<92> [ -9 -16  -8  -5  20  -1  20 -21 -21  32  -6 -14  54 -43 -10   6  18  29
  28  21 -29  27 -43  22   9]
<86> [  4  17  -4  -2 -22 -18  32  22   8  13  -6 -13  30 -27  17 -30  -6   3
  34 -17 -26  44 -16  30  16]
<86> [ 28  42 -24  32 -41  -4   0  13  46 -76  20  57  11  25  34  -3  30 -44
   8  20 -15 -43  28  14   8]
<92> [ 27  24  36 -17   9  -8  19 -63  57 -43  47  50 -52   6  42  70   2 -51
 -40  17 -90 -66  15   2  13]
<92> [ 24  16  26 -14   0   7  -4 -32  13  -5   1  23 -43   5  23  33  -2 -28
  -1  10 -50 -24  -9   6  16]
<89> [ 20  15 -68  40 -42 -18  24  26  36  22  10 -17  52  42 -11  12  11 -17
  63   0 -10  95 -49   0  16]
<89> [ -4 -10 -30  60 -38  28  -4   0  28 -38   3   7 -11  33  12 -52  44 -40
  -3   0  31  10  -9  22  -8]
<90> [ -3 -12   3   9  49  19  34 -10  38  -5  15 -43  -6  12   1  -6  -5 -16
  15 -25 -28  35 -34   4  19]
<89> [ 36  59   7 -17 -10   0 -29  38   6  21 -64 -10  28  10   1  13 -33 -23
  54  23 -23   0  -6  53  32]
<89> [  6   6  23  14  54  63 -26   7   4 -74 -28   7 -29   7  16 -47  22 -23
  10   5  14 -71  11  17  16]
<89> [-41 -50 -24  27  -5  12 -22  10 -43 -17  13   6   3   1 -28 -44  30  39
 -42  -4  96 -16  30 -41 -44]
<90> [-19 -40 -21  -1 -31 -29  12 -65 -43  33  39  46  37 -47  -9  45  49  42
 -27  45 -20   0 -21 -18 -27]
<89> [ -2  -9  15 -22   0  -8 -17 -14 -25  17   3  13 -28  -2  -8  27 -11  15
 -23   2   7 -17  13 -28 -12]
<92> [ 18   0 -28   4 -31 -13  -9 -15 -28 -17  25  63   4   0   5  35  36  18
  17  27  -8 -15  -4 -47  -4]
<92> [ 15  23   1  -9 -63 -47   4  -7  30   9  34  33 -34  26  15  46 -23 -26
 -40  -7 -17   0  35 -18 -14]
<92> [ 29  51   5 -18 -22 -34 -12   3  41 -14  11  33  -2  28  10  67 -30 -33
 -20  22 -31 -42  42   4   3]
<89> [-17 -12  45 -49  27 -20  -1 -19 -29  18   9   5 -21 -39  -3  24 -30  33
 -49  -7  -6 -41  35 -18 -15]
<86> [-10  14  35 -14  31   1  47  17  10 -71  18  15  14 -68  49 -69  10  12
   2 -28 -34 -46  30  27  17]
<89> [ -36  -56   25  -13  -32   10  -49  -43 -101   29  -16   42  -38  -48
  -12  -20   34   52  -62   26   59  -51   20  -21  -48]
<90> [ 36  17 -36  47 -29  38 -45 -26  10 -64  -3  73  -9  46  13  25  67 -44
  22  62  -2 -59 -10  -2   6]
<90> [ 11  -9  -9  -1 -41 -23 -18 -71   5  40  26  40 -17  21 -10  97  15 -19
 -42  50 -33 -11 -13 -12 -19]
<92> [-20 -25   8  12  -8   3  19  -9  11 -10  25 -10 -39   3  11 -34   4  -6
 -34 -34  16  13   8 -11 -15]
<90> [  3 -17 -47  -1  57  -6  -3  -4 -14 -18  40  16  51  20 -43  73  16  43
  18  30  13 -13  -5 -79  -5]
<92> [ 10  23  23 -16 -11 -15   1  -3  31  19  -6 -13 -23  14   8  23 -35 -30
 -20  -7 -25   0  13  24   5]
<86> [-16 -22   8   2  34   9  14   6  11 -39  36  -7 -39  15   1 -17  -5   6
 -30 -38  26 -15  26 -48 -11]
<86> [-17   9   5   6  15 -14  38   2  44 -35  25  -8  41 -27  16 -21   1 -10
 -27  -5 -19 -21  26  39  -2]
<86> [-20   1 -26   7   0 -26  10  34  12  11   6 -28  60   1 -25  -7 -17  18
 -10  -5  36  21  22   5 -15]
<86> [-13 -25  -1 -28  31  11 -73  10 -91  20 -32  18   5  -1 -54  33  -5  65
 -15  35  81 -56  31 -61 -29]
<86> [-18   3  -7  16  29   6  -6  12  33 -28   0 -19  39  12 -16  -6  -4 -12
 -33  14  29 -36  33  27 -13]
<89> [  6  20 -10  -9 -22 -13 -38  38 -18  25 -33  -5  15  21 -24  12 -28   8
   4  10  42  -1  24  -1  -9]
<90> [ 24  35 -11   9   3  -5   9 -30  58  22 -13 -12  55  11   0  60   0 -47
  22  51 -73   9 -37  72  25]
<90> [ -1  13  10  32 -32  35 -48  10  30  25 -66 -42 -30  50  -8 -35 -16 -65
 -20   9  39   6  -1  77  -5]
<90> [  9   1   8  15 -80  -9 -16 -77  15  43  -6  36 -24   0  19  43  28 -50
 -41  52 -48  -5 -24  61 -13]
<86> [ 15  -3  14 -16 -25  -3   1 -37 -23  54 -16   5 -22 -17   9  25   3  -2
  22  11 -49  35 -48  13  13]
<90> [ 19  39  10 -53  32 -39   1  59  -7 -14  13   6   6   6  -9  38 -62  34
  16 -28   4 -20  53 -63  11]
<90> [  4  26  16 -31 -23 -35  12  18 -15   9  -4  17  23 -42  16  -3 -20  20
   5  -3 -22  -8  23  15   4]
<86> [-16 -26  13  -9  47  23 -34  -9 -26 -14  -1   0 -24  12 -26  14  -3  19
 -38   8  46 -52  27 -37 -20]
<92> [   2  -29   39  -24   60   22   -6  -42   25   43   12  -54 -104   59
  -21   61  -50  -27  -36  -36  -15   24  -22  -47    2]
<89> [-16 -58 -43  43  24  13  65 -42  16 -30  78   2   6  -4   7 -13  65  15
  18 -21 -24  57 -59 -51   1]
<92> [  5   7  -1 -25  81   8 -32  23  14  41 -27 -66  15  55 -61  70 -64   4
   5   5  25   8   1 -24   6]
[-29 -27  -4   9  54   7  55 -40   8 -22  28  -8  84 -75   8 -17  47  27
   5  25 -49 -10 -31  43   7] => <92>
[-10  -6  56 -60  17 -26  -7 -28 -30  29   8  12 -40 -36   1  42 -39  26
 -56  -4 -18 -45  37 -20 -15] => <89>
[  35   36   39   22  -41   27    1  -45   79  -38   -3   25  -91   38
   63   -2    9 -108  -22    0  -71  -31   -7   65   23] => <89>
[ 35  30 -19   9 -90 -19 -47   2   7  47 -23  23 -44  68  -7  52 -19 -44
   1  18  10  29  -2  -5  -6] => <89>
[-10  -7 -13 -27 -36 -68  42   1 -32 -25  79  70  21 -52  19  19  12  62
 -24 -15 -10 -16  46 -74 -23] => <86>
[ 22  19 -17  27 -37  -5   7 -18  48 -36  30  37 -19  34  25  22  21 -47
  -7  11 -28 -11   3   2   4] => <86>
[ 25  41  14  -1 -10   0 -24  15  39 -61   9  39 -46  44  21  20 -16 -45
 -28   0   3 -70  58 -12   1] => <92>
[ -6 -11  14  -6  35   2  34 -13  34  19  15 -46 -16   6   0   7 -23 -13
  -3 -30 -31  39 -24   4  12] => <90>
[-13 -48  -3  11  73  26  52 -30  24 -21  56 -35 -37  14   0  -3  14   6
   7 -46 -22  42 -43 -57  11] => <90>
[-16  -5  10 -18   0 -18  14 -20  -8  74 -27 -40  54 -43 -16  14 -16  14
   1  20 -31  38 -32  61   2] => <86>
[ 53  58 -17  32 -16  53 -53  38  15 -26 -81   6   6  49  11 -22  15 -59
  89  36  -5  -8 -34  59  44] => <89>
[ 50  42  -7  -4 -81 -18  27  21 -20 -10  -3  58 -23 -26  62 -33  22  -5
  92 -21 -65  49 -39  -5  42] => <86>
[ 17  28 -29  13 -17  12 -58  43 -26 -11 -48  19  39  25 -23   1   6   4
  32  40  51 -30  17   6  -1] => <86>
[-12  -1 -14  29  13   4  31  24  64 -10  14 -55   4  36  -2 -32 -18 -33
  -7 -38  12  45  -1  19   3] => <86>
[ 11  26  40 -39  -5 -21  14  40  -3 -18   6   7 -56 -10  31 -26 -46   6
  -1 -58  -7  -8  41 -29  11] => <90>
[ 18  13  -7  -8  30  -1   8  11  20  -9  12  -8  -3  26  -5  32 -17  -5
  25 -10 -18  11  -8 -29  18] => <89>
[ 50  36   7  -7 -57  26 -68  26 -54   7 -66  46 -62  29  15  -7   3 -16
  61  14  13 -10 -13 -12  22] => <92>
[ 12  20 -21   6 -61 -21 -14  12  -9  49 -30   1  31   3  -6   8  -4  -6
  26  20  -1  42 -19  33   1] => <89>
[-11  -7  -3  19 -57  -2  -1  26 -14  -6  -6   6 -29  -2  18 -70   8  -2
  -9 -32  42  21  15   4 -14] => <92>

[54] [  7   2 -17   3  24   6 -15  -4  20  -8 -40 -16  15   4 -15 -29  27  28
  -8 -13   0  16   3 -12 -11]
[49] [-55 -17 -22   8 -14   9  -4   0  17 -20  11 -16  -5   3  11 -12  -6  20
   2  16 -16  34 -36   5 -27]
[48] [ 52  -5  49   7 -52 -10  84  45   1  44 -71  50   2   8  56 -33  42  35
 -42 -33  -2 -71 -89  17   4]
[48] [ 21 -11  -5 -29 -27 -40 -13  27 -33  20 -12  37 -19  -3   1  11  19 -16
 -12   2 -42 -34   0  -2  29]
[49] [-17 -35  78 -27 -32  24  24 -22  19 -21  30  14  -3   3  46  22   1 -39
   6  28  49 -10  15  16 -24]
[55] [-57 -34 -49 -17   6  32 -15  -1  -1 -26 -73  18 -41 -12  16 -46  19  37
 -32   2 -23  39 -64 -17  21]
[54] [-93 -69  -6 -34 -64 -25 -23  -4  14 -22  48  17 -22   8  32  31  -2 -23
   7  60 -42  23 -25  10 -40]
[48] [-55 -13 -39  19  10  10 -11 -19  28 -14   8 -22   6   5  -7  -3 -16  21
   6  14  -6  43 -22  -5 -29]
[49] [ -4 -46  29 -77   2   6 -63 -14  -4 -46 -32  17 -21  -6   4  -9  57 -34
  -8  22   4  11  65 -17  11]
[53] [ 48  11  32 -15 -17 -14  -2  37  -5  -5 -21  -9  13   5   6 -33  51  14
  -6 -19 -13 -23  10   9  -7]
[54] [ 33  29  23  16  -5  -6  16  18  -8   7  31 -18  15   2  -3   2  -6  -2
  13 -12   6 -16  14  14  -5]
[49] [-50 -53   2 -40 -44  -6 -23  17  14 -33 -23   8 -17   5  31 -28  48  14
 -14  25 -36  20 -32   3 -27]
[55] [ -2   0   3   6 -18  -2  31   3 -25  25  12  34 -22  -8  16  25 -33 -18
  -6   2   0 -25 -28   6  29]
[53] [-45 -18  56 -23 -17  54  11 -21 -13 -44  58  -1 -34 -16  41  19 -35 -47
  17  32  49  20  15  17   6]
[49] [-16  44 -45  60  33  19  21  -9  -2  13  35 -33   7  -5 -24   7 -63  20
  17 -13   8  25 -23   3   4]
[55] [ 10   2  29  -1  24  43  18 -22  10 -12 -27   1  -2  -6  13 -13   1  -1
  -8 -10  51   3   6  -4  10]
[48] [-24   5  -6  18  10  42   7  11  32 -39 -35 -45  11   3  13 -68  29  60
  -8 -16   8  44 -42   4 -34]
[53] [  88   25    1   18  -33 -115   25   22  -28  107   46   52   34   19
  -33   90  -24  -45   10   -7  -44 -104   31    6   14]
[54] [ 27  13 -19   5  41  12 -11  -9  10   1 -59  -6  11  -1 -21 -29  24  26
 -14 -26  11   6   8 -19  12]
[54] [-32  -8  18   0 -63 -29  22  20 -33  14  99  17 -23  -3  26  56 -52 -45
  23  34 -26 -21 -16  29   0]
[55] [ 43   9  67  30 -34  -6  85   5  21  46   9  22  30  15  38  20  -9  -2
  -5 -13  40 -60 -34  23 -25]
[53] [ 11  -5  82 -35 -36  22  12  13 -26 -30  52   4 -20 -10  39  11   0 -48
  14  16  30 -18  32  25   8]
[48] [ -7   4  17  26  18  28  46 -45   6  25  21  23  -3  -4  11  46 -62 -30
   4   5  58 -13  -5   0  15]
[49] [-73  -3  57  -1 -37 100  56   7 -36 -60  62  -7 -67 -32  79 -16 -61 -20
   9  20  51  35 -62  37  25]
[55] [-58  -8 -17  19 -57 -44  -2  21   0   3 107 -23   6  11   4  40 -40 -12
  33  39 -52  13 -19  27 -47]
[48] [-33 -27 -35   9 -32 -39  -1  14  28  16 -13   4  15  18   4  -5  20  33
  -9  11 -49   4 -49   0 -41]
[49] [-22  25 -20  30   1  28  25  14 -20  -5  20 -15 -20 -12   8 -13 -39  17
   4  -9  -2  18 -44  11  17]
[53] [  7 -11  -8 -29   4  -3 -26   6 -17  -9 -31  16 -18  -7  -4 -12  24  -4
 -12  -1 -15  -1  12 -11  24]
[53] [-52 -28 -29  15  15  23   3 -30  50 -12 -39  -9  11   9   7 -20   7  37
 -12   8  11  38 -41 -12 -36]
[54] [ 30   1  26 -13  28  27   1 -17   9  -8 -44   5   5  -3   1 -17  23  -1
 -12 -15  39  -5  24 -11  12]
[48] [ 54  14  34 -23 -13  -4  -1  40 -22  -9 -28   0  -2  -4   9 -37  48   8
 -10 -23 -10 -26  11   7  16]
[55] [-42 -32 -15   4 -17   7  -3  11  56 -27 -52 -26  21  18  20 -60  57  65
 -17   1 -21  36 -58   0 -63]
[53] [  7  31 -14  13  20  19  -8  12 -19 -15   9 -27  -7 -10 -14 -20 -11  11
   8 -15  -1  18   6   2  17]
[53] [ 30   7   8  -9  -2  -7  -9  27   1  -8 -34 -11  10   3  -2 -38  45  25
  -9 -18 -15  -6   1   0  -5]
[54] [  8  18 -23  16  10  -3   8   4 -19  18  -1   7  -8  -6 -11   6 -22   3
  -2 -11  -8  -7 -12  -3  25]
[55] [-24  -7 -45 -10  -7 -26 -36  14 -18  -3   8   0 -15  -3 -17   2   1   3
   2  11 -49  15  -3  -6   8]
[55] [ 60  28  16 -13  47   6 -25 -15 -17   1 -12  -3   7  -8 -33   7   6 -26
   6 -19  31 -14  76 -15  34]
[49] [ 99  26 -14  16   6 -79  10  24   2  76 -47  27  46  20 -39  12  37  16
 -15 -38 -34 -72  16 -12   4]
[48] [-12 -17 -27 -11 -18 -51 -30   4   1  15  22   9   7  10 -18  28   4 -12
   7  19 -44  -5  15  -4 -14]
[54] [ 18  -3  35 -11  -4  -1 -10   5  25 -20  -1 -26  27  11   3 -19  39   7
   6  -1  12   2  28   6 -37]
[-42 -49   5 -34 -17   1 -22 -18  18 -20 -14  17 -11   3  17   4  21 -11
  -8  28  -4  15   0  -7 -17] => [54]
[  8  13   8   8 -26 -24   9  21 -17  13  49  -3   2   2   1  21 -18 -14
  14   5 -18 -17   2  16  -3] => [54]
[-29 -30 -15 -18  -1   3 -13 -16   4  -5 -22  21 -16  -2   6   4   4  -5
 -11  14  -5  10  -9 -11   7] => [54]
[-54 -23  -7   3 -43   8  17  24   6 -17   5  -3 -17   1  36 -24   4  27
  -7  13 -28  20 -70  16 -23] => [49]
[ 20  37  38  30  24  60  54 -14 -12  -1  11  -6  -9 -15  19  -2 -45  -7
   3 -21  67  -6 -10  11  28] => [54]
[-39 -54  42  -7 -53 -21  23 -15  61   2  19   7  31  27  38  20  22  -2
   1  35   7  -8 -22  14 -79] => [49]
[ 21  13 -17   2 -22 -59 -14  24 -24  31  44   6   7   6 -23  35 -11 -19
  14   5 -46 -27  20   6   4] => [55]
[ 35  14 -32   9   7 -43  -8  14  -8  36 -22  12  14   7 -29   6  11  11
  -7 -16 -33 -24   3 -10  11] => [53]
[-35  -8 -24   9  18  25  -5 -17  18 -16 -17 -12  -3  -1   0 -16  -5  20
  -4   3   8  33 -20  -8  -9] => [53]
[ -1  15  56  35 -10  30  67 -24  15  15  62  -4  14   2  29  39 -57 -26
  19   6  65 -17  -8  23 -18] => [49]
[ 54  19 -22 -14  12 -43 -22  16 -42  35 -15  30  -9  -6 -33  20   4 -20
  -5 -16 -31 -38  34 -13  50] => [55]
[-20   3  -5  37 -10  -6  31  -9  29  18  29 -13  24  13   5  16 -26  14
   9   6   6   3 -29  10 -37] => [49]
[ -1   8  42  15  -6  21  32 -16  10  -2  45 -10  10   1  17  22 -30 -20
  16   7  43  -5   8  16 -16] => [55]
[-62 -63  44   3 -71 -19  39 -12  73   1  31   4  33  32  54  19  15   8
   2  43   4  -2 -51  23 -99] => [49]
[ -5 -14  -4   1 -14  -9  31 -13 -18  38  -4  54 -23  -5  15  40 -35 -25
 -13   7   3 -32 -29  -3  33] => [48]
[ 14  -6  43 -17 -16  19   3  24  18 -33 -28 -22  11   5  25 -52  56  26
  -8 -10   8   5  -6  11 -28] => [53]
[ 30  33 -19  58   6 -32  41   0  20  56  15  -7  42  17 -20  23 -29  21
   7 -19  -2 -27 -22   5 -22] => [49]
[ 10  12  57   6  36  57   7 -36  39 -39  12 -44  29   2   5 -13   3  -6
  17  -3  80  25  49   4 -32] => [55]
[-14  34 -32  43   7  21  46   0 -43  30  33  18 -34 -19   3  27 -84  -8
   3  -9   5  -6 -49   7  53] => [54]
[ -1  -8  13 -42  37  32 -51 -30 -16 -41  -3  -4 -21 -16 -15   3   6 -38
   7  11  31  25  74 -16  30] => [49]
[-12  41  17  49  -4  44  66   1 -28  10  65  -9 -20 -16  24  20 -84 -11
  16  -7  37  -2 -41  26  24] => [54]
[ 18   4   2  -7   0  -7  -2   8  -9   6 -12   8  -2  -1  -3  -3  10  -1
  -5  -7  -5 -12   5  -2  12] => [49]
[-44 -22 -31  -9   5  16 -28   0  19 -33 -32 -18  -7   0   1 -38  26  32
  -9   7 -19  44 -23  -9 -18] => [55]
[ 34  22 -47  -9  42 -15 -47   8 -26   3 -38  -3  -6  -8 -46 -16  17   8
  -6 -22 -27   5  35 -23  40] => [49]

(25) [  8 -24 -13 -13 -20 -13  38 -28  -8  13 -23  67  31  51 -39 -51  24  -4
 -37  15   6  27  -7  23  -9]
(32) [-85  78   9 -35  -2 -27 -35 -16 -23 -22 -49 -65 -26  -9  54 -74  -8 -27
  19 -21   7  14  27  42 -42]
(29) [-18  50  -9 -18   7  52 -25  57 -59  16  13  35 -29 -38  58 -55   8 -24
  10  47  -8 -22  21 -21 -66]
(27) [  8 -14  -5   2 -11  17  29 -39 -10  32 -33  36   7  10  -2 -21  23   2
  -5   3  -8 -30  -7   1   3]
(29) [  0 -41 -22  45  -2  20  33   7   2  33  -5  23   6  -5   7 -31  12 -22
  31   8 -14 -25 -16  -1 -36]
(25) [ 30  24  23 -12  20 -26  -1  -6  49   6  25 -54 -21  29 -10  17  24   2
  25 -15 -30  21 -11   8   3]
(27) [ 20 -37  24  48 -45 -65 -19  -8  43 -39  -6  56  -1 -14 -44  15 -39 -17
 -73  -6  19  43   9   2  76]
(27) [ -8  34 -11  10 -21  -7  -4  12   3 -27 -46  -8 -14   1   6 -79 -21 -61
 -10 -18 -24  22   7   3 -72]
(29) [ 29 -44 -18  29 -19  25 -24   2  40  39  38  -3  31 -28  48 -25 -47 -15
  10  27  -1 -12 -45  -2 -54]
(25) [ 39 -23  -2  43 -67  -3 -27 -24  17 -30 -26  67 -15 -67  14 -20 -22 -37
 -47   4   0  -4  -2 -28  13]
(25) [-52 -21   3  54   8 -46   5  55 -10 -52  -3   5 -15 -12 -40  23 -21 -17
  -4 -19  22  30  35   6  41]
(27) [ 12 -19 -13  27   7  10  18  25  10  -2   0  -7   9   9 -19  -1 -17 -16
   7  -9 -13   1  -8 -11 -27]
(25) [ 70 -27 -35  13   2  54  20  21  28  15   9 -17  40  23 -15 -10 -44 -22
   0  -5 -35  -7 -42 -33 -88]
(32) [ 40 -37  -8  28 -31 -61   1  19  46 -52  58  43 -16  -3 -36 -10  53 -28
   4  14   0  88 -11  11  -1]
(25) [-17  34   2   4   2 -19 -15  14   0 -67 -25 -59 -27 -19 -11  23 -15 -17
  10 -47  -6  16  22 -12   2]
(32) [  7  14 -11 -37 -11  39 -17 -47  -9   3 -40 -40  35  -5  24  10 -50  19
 -20 -21   7 -36 -15 -10 -16]
(25) [ 45 -14 -18   3  24  -9   4 103  -1 -69  92  15  -8  12 -63  57  26  -1
   8  16  -2  77   8 -31 -13]
(25) [ 13   2 -19  13  21  77  19  27 -31  26 -41 -14  23   0   0  10 -64  -5
 -10 -14 -22 -68  -2 -45 -41]
(25) [ 27 -17 -33  -9 -21  26  13   8 -20 -24  -8  41  27   6 -20 -21  -6 -12
 -26   7   3  16  -8 -17 -42]
(32) [ 66 -47  -1  27  15  38  34  24  -6  11  31  55   0  -5 -49  88  21  30
 -10  11 -12 -35  -3 -55  57]
(27) [-47   4 -12  17  17   0  47   6 -37 -13 -52  -3 -12  18 -28 -15  27 -13
  24 -30  -6 -14  25   6  -4]
(25) [ 17  40  43 -48  34  12  -3 -14 -10  64  36  16 -30  19  18  30  59  47
   8  37 -12 -31   8   0  53]
(29) [ 25  57  15 -92 -46   0 -83 -64 -11 -64 -17 -17  17 -33  27  37 -49  37
 -81  -9  39  19   7 -14  42]
(27) [ 37 -20  -1  30 -19   6  12 -10  21  -4 -31  21   8   2 -27   2 -32 -18
 -35 -17 -16 -11  -7 -22   5]
(27) [ -7 -30  19  42  31   1   8  31  13  49  40   4 -11  -9   6  39   1  17
  27  19  -2 -31  -1  -3  40]
(32) [-30 -44 -43 -11 -23  15  36 -27 -62 -18  -4  70  15 -17  -1 -13  80  18
  26  20  35  -1   3  10   1]
(29) [ -2  -8  11  37 -17  22  16  18 -41  25 -44 107 -14 -18 -13 -26 -14 -19
 -58  25  -1 -40  30 -26  32]
(29) [-19  32  32  -2 -16  10 -22  -4 -52   5 -35  77 -37 -45  16   8   2   8
 -52  21  15 -42  45 -23  74]
(29) [ 17 -39  10  24  -5  -6 -29  14  44  37  38   4  39   1  11   6 -78   5
 -35  25  15   6 -27   8   6]
(32) [  3 -42 -26 -17  23  53  45  17 -55  43  17  65  44  31 -25  20  20  41
  -7  37  19 -29  -5 -11   4]
(32) [-20  58  18 -23  15 -19 -45  50 -16 -37  51 -21 -57 -37  32   9  38  -4
  31  18   2  31  29  -2   1]
(32) [ 14 -21  30  54  32  -8  27  42  30  67  17  27 -12  31 -26   1 -15 -11
  -6  18 -28 -20   0  -2  23]
(32) [  4 -10 -14  -9  13  26  62  19 -56  17 -22  85   7  45 -53 -17  49   5
 -21  19  -6  -8  19 -11   1]
(29) [-21  47 -10 -43   2  34 -38   9 -45 -28   7 -28 -17 -46  52   8   8  10
  22   6  11 -15  15 -16 -25]
(29) [-29  -2 -29 -27 -15  47 -13 -14 -58 -12 -32  13  34 -28  27  -3 -35  17
 -20   4  33 -32   5 -11 -16]
(27) [  0 -59 -30  52  -8  18  53 -10   4  27 -34  26  27  14 -20 -31  -5 -22
  13 -11 -11 -25 -20   1 -31]
(32) [ 15  -9 -18 -17 -31  -2  -5 -22  -6 -20  11  35   3 -14  10 -26  37  -5
  -1  16  10  25 -10   5 -19]
(32) [-66  39  26  35  22 -47   9  13   7 -19 -60 -61 -39  11 -15 -17 -20 -33
  16 -52 -16  -1  36  21  16]
(27) [ 30  20  10 -50   4 -17 -19  15   4  -7  63  23  -4  21  -7   6  42  20
 -11  38   7  52  -2   8   4]
(29) [ 11  16  19 -27   0  -9 -45  26   9  -6  21   4  30  16 -10  15 -80  13
 -72  17  23  29   4  -1  19]
(27) [ 51  24  -7 -21  -7  28 -17   5  15 -16  -1 -24   8   2   0   3 -34 -11
 -21 -10 -22   4 -14 -29 -42]
(29) [-46 -13  13   3  32 -41  49 -10   1  30  -8  -5   2  62 -37  -7  45  17
  24  -7   4  13   9  45  33]
(27) [-51  75  27   4  44  10  -4  42 -30  17 -25 -47 -63 -12  32 -17  12 -20
  42 -12 -31 -39  40  -5 -13]
(25) [-32  -2  -3 -13  47  46  -3  35 -35  51  38 -23  14  -4  35  31 -11  38
  37  27  14 -46  -1  -3  -4]
[-54 -20  -5  39  40  10  57  63 -59   4 -34  39   4  32 -61  15 -10   1
 -10  -9   8 -22  41  -8  29] => (29)
[-32  32 -14 -68  15  12  -8  29 -57 -42 -25  -6  56  54 -43   5 -67  24
 -70  -6  38  36  24   5 -11] => (29)
[ 79 -62  -8  77 -38 -10   1 -17 104  27  10  -6  19  -7   1 -32 -53 -52
  -5  -9 -39   7 -58  -8 -48] => (25)
[-13   7  23 -32  12   3 -11 -38 -23   5   2  -6  -4 -14   5  76  19  61
  -4  -3  26 -35  15  -4  91] => (27)
[ 13 -58 -19  48   0   3  25   0  36  25  12  -9  23   5  -5  -4 -12 -12
  28  -5  -9  -8 -32   5 -24] => (29)
[ 62 -24 -17  12 -44  34 -23  14  20  23  -1  69  46  -2   8 -63 -84 -38
 -79  38  -6   9 -30 -21 -66] => (29)
[-46  22  26 -36  63   2  -2  -5   2  77  45 -71  -1  30  42  24  26  52
  64  17   5 -30  -8  38  16] => (25)
[-55 -31 -32  12  58  53  50  17 -42  47   6 -54  18   7  20  29  27  33
  95  -8   2 -65  -9   5 -27] => (27)
[-28 -11 -15   4  24 -10  45  -3  -8  -5 -10 -31   1  33 -26   3  44   4
  48 -25  -6   6   1  18 -11] => (29)
[ 20  25  -3 -38  -5  13 -44  27   8   2  33  -9  26   8  24 -30 -52  -7
 -33  29   6  32 -14   1 -55] => (29)
[-43  19 -10  -2  46   5  42  62 -41   9   1   1  -9  46 -27 -30  30 -12
  30   6 -11  12  24  13 -39] => (29)
[-16   8  25   9   3   7  17 -21 -23  43 -46  45 -10   8  -5  -7  -2   8
 -32   5  -3 -46  20  -2  50] => (25)
[ 20 -16  -8   5  -3 -17  23 -13  22 -25 -14 -17  14  30 -44  15   0  -2
  -6 -30  -8  23  -8   1   2] => (29)
[  0  -6   0 -16  18  13  11  24  -4  59  25  32  31  48   0 -44 -14   3
 -18  43   1   8 -13  20 -35] => (32)
[ 12  16  -6 -31 -12  25 -32 -36   7  15  14 -34   3 -31  61  -6   5  11
  25   9   0 -20 -23   0 -29] => (25)
[-38   8 -20  -3 -29 -20 -32  -8   2 -45 -19 -35  13 -23  29 -45 -36 -28
   1 -16  21  33  -2  23 -47] => (27)
[ 40  15   6   0   0  27  -3  -7  12  14 -10  -9  -9  -7   7   9 -13  -6
  -7  -6 -27 -28  -8 -27 -10] => (25)
[  0  25   9 -15   7 -25 -16 -10  28 -21  15 -61 -18   2   9  11  15   0
  30 -20  -9  23  -4  12  -5] => (25)
[-24 -59   4  86 -22  -8  14  23  -6  18 -31  81   6 -29 -17 -11 -50 -25
 -43  10  16 -28  15  -8  44] => (25)
